Below are the code and all the weights of a small trained network. Each question names an input and a class and asks about switching units off, where a switched-off unit gives its printed mean instead of its output.

import numpy as np


def w(rows, s, z=0):
    codes = np.array(rows[::2]) - 128.0
    scale = np.full(codes.shape[1], s)
    scale[-1] = z or s
    return codes * scale


def norm(h):
    return h / np.sqrt((h * h).mean(-1, keepdims=True) + 1e-5)


def f(y):
    return np.maximum(y, 0)


def log_softmax(a):
    a = a - a.max(-1, keepdims=True)
    return a - np.log(np.exp(a).sum(-1, keepdims=True))


def net(x, mask):
    res = np.array(x, float).reshape(1, 3) / 4 @ E
    u = 0
    for l in range(2):
        y = f(norm(res) @ A[l][:, :-1].T + A[l][:, -1])
        res = res + np.where(mask[u : u + 12], y, B[l][:, -1]) @ B[l][:, :-1]
        u += 12
    return log_softmax(norm(res)[-1] @ U[:, :-1].T + U[:, -1])


A, B = {}, {}
E = w([
[154,120,221,198,64,208],'x0',
[154,186,155,2,132,191],'x1',
[245,30,32,162,163,58],'x2',
],0.0027)
A[0] = w([
[68,163,227,142,170,136,11],'L0N1',
[169,173,113,50,107,92,18],'L0N2',
[88,141,96,70,192,80,75],'L0N3',
[140,2,10,234,169,159,91],'L0N4',
[90,224,74,120,128,103,71],'L0N5',
[62,143,121,149,212,90,1],'L0N6',
[112,219,124,59,123,117,83],'L0N7',
[144,104,235,101,71,199,173],'L0N8',
[56,165,35,131,143,63,12],'L0N9',
[122,182,166,86,208,18,91],'L0N10',
[153,182,93,67,230,138,37],'L0N11',
[60,120,172,103,30,82,58],'L0N12',
],0.0051,0.0033)
B[0] = w([
[158,125,166,169,89,2,168],'L0N1',
[121,8,73,50,87,155,152],'L0N2',
[97,141,130,85,102,214,178],'L0N3',
[178,89,88,211,172,38,253],'L0N4',
[141,105,73,181,161,178,161],'L0N5',
[4,198,81,154,169,194,145],'L0N6',
[159,27,100,155,146,99,187],'L0N7',
[99,206,85,185,118,163,247],'L0N8',
[123,197,169,158,219,222,168],'L0N9',
[118,143,125,103,115,246,174],'L0N10',
[85,15,183,38,88,109,170],'L0N11',
[27,138,239,130,63,91,159],'L0N12',
],0.0052,0.0044)
A[1] = w([
[82,142,171,165,104,84,133],'L1N1',
[83,153,155,124,48,71,87],'L1N2',
[90,137,191,100,129,148,221],'L1N3',
[102,174,169,140,104,133,50],'L1N4',
[158,79,128,10,116,132,58],'L1N5',
[116,72,90,45,84,102,174],'L1N6',
[136,158,86,122,89,138,25],'L1N7',
[166,185,88,109,113,156,11],'L1N8',
[121,176,142,86,96,186,90],'L1N9',
[80,115,171,146,70,115,4],'L1N10',
[60,99,255,139,48,106,22],'L1N11',
[68,129,141,126,165,162,131],'L1N12',
],0.0082,0.0029)
B[1] = w([
[99,138,202,17,70,117,239],'L1N1',
[131,154,239,16,226,78,208],'L1N2',
[239,105,95,134,144,69,252],'L1N3',
[182,60,144,47,144,92,211],'L1N4',
[83,60,111,33,68,207,231],'L1N5',
[58,75,121,137,36,112,234],'L1N6',
[208,94,162,67,101,116,139],'L1N7',
[145,188,149,70,119,211,148],'L1N8',
[169,138,55,160,135,138,223],'L1N9',
[176,202,155,35,157,78,187],'L1N10',
[219,158,237,41,189,2,246],'L1N11',
[57,134,171,155,186,127,218],'L1N12',
],0.0057,0.0037)
U = w([
[64,11,91,2,53,196,233],'0',
[39,197,155,134,42,149,2],'1',
[28,155,110,158,230,221,147],'2',
[127,174,188,239,63,185,7],'3',
[231,208,105,86,92,252,63],'4',
[197,57,90,197,186,43,254],'5',
[17,162,187,138,83,102,2],'6',
[182,164,254,17,164,35,254],'7',
],0.0074,0.0043)

Each question gives the input, the list of numbers given to net, and the class t.
The units are the neurons (one row each of A and B). Each row of codes is followed by its name. A weight is (code - 128) times the scale printed after its matrix; where a second scale follows, it is the last column's (A, B and U).
mask holds one flag per neuron, layer by layer. A switched-off neuron (its flag False) gives its mean, the last column of its row in B, instead of its output. The means were averaged over made-up inputs and are rounded, as every weight is.
A unit's drop is (log p(t) with every unit on - log p(t) with that unit switched off) / (log p(t) with every unit on - log p(t) with every unit switched off).
The circuit of an input: a set's keep is (log p(t) with only the set's units on - log p(t) with every unit switched off) / (log p(t) with every unit on - log p(t) with every unit switched off). Starting from the 12 units with the biggest drops (on a tie, the unit counted first), units are removed one at a time, each time the one whose removal leaves the highest keep (on an exact tie, the one counted first), for as long as the keep stays at least 0.8.
circuit, biggest first: the units of the circuit, biggest drop first
top k neurons: the k neurons with the biggest drops, biggest first
k most important neurons of layer l: the k neurons of layer l with the biggest drops, biggest first
drop when u is switched off: that unit's drop, to one decimal
input [8,2,6], class 5: circuit, biggest first -> [L0N4, L1N1]
input [-4,-1,3], class 5: 2 most important neurons of layer 0 -> [L0N4, L0N8]
input [-5,0,4], class 0: top 2 neurons -> [L0N11, L0N8]
input [4,7,1], class 4: top neuron -> [L0N8]
input [-5,-8,-6], class 2: circuit, biggest first -> [L0N9, L1N11]
input [8,-4,2], class 3: circuit, biggest first -> [L1N3, L1N4, L1N2]
input [-8,0,-7], class 2: 2 most important neurons of layer 0 -> [L0N9, L0N5]
input [3,5,6], class 5: 2 most important neurons of layer 0 -> [L0N3, L0N11]
input [6,0,1], class 3: 3 most important neurons of layer 0 -> [L0N8, L0N12, L0N11]
input [1,4,-1], class 4: 2 most important neurons of layer 0 -> [L0N8, L0N12]
input [8,3,4], class 4: 3 most important neurons of layer 0 -> [L0N4, L0N8, L0N7]
input [6,1,0], class 4: 3 most important neurons of layer 0 -> [L0N8, L0N12, L0N11]
input [6,6,8], class 5: drop when L0N2 is switched off -> 0.0
input [-8,-7,-8], class 2: drop when L0N9 is switched off -> 0.2
input [3,-4,1], class 5: drop when L1N11 is switched off -> 0.1
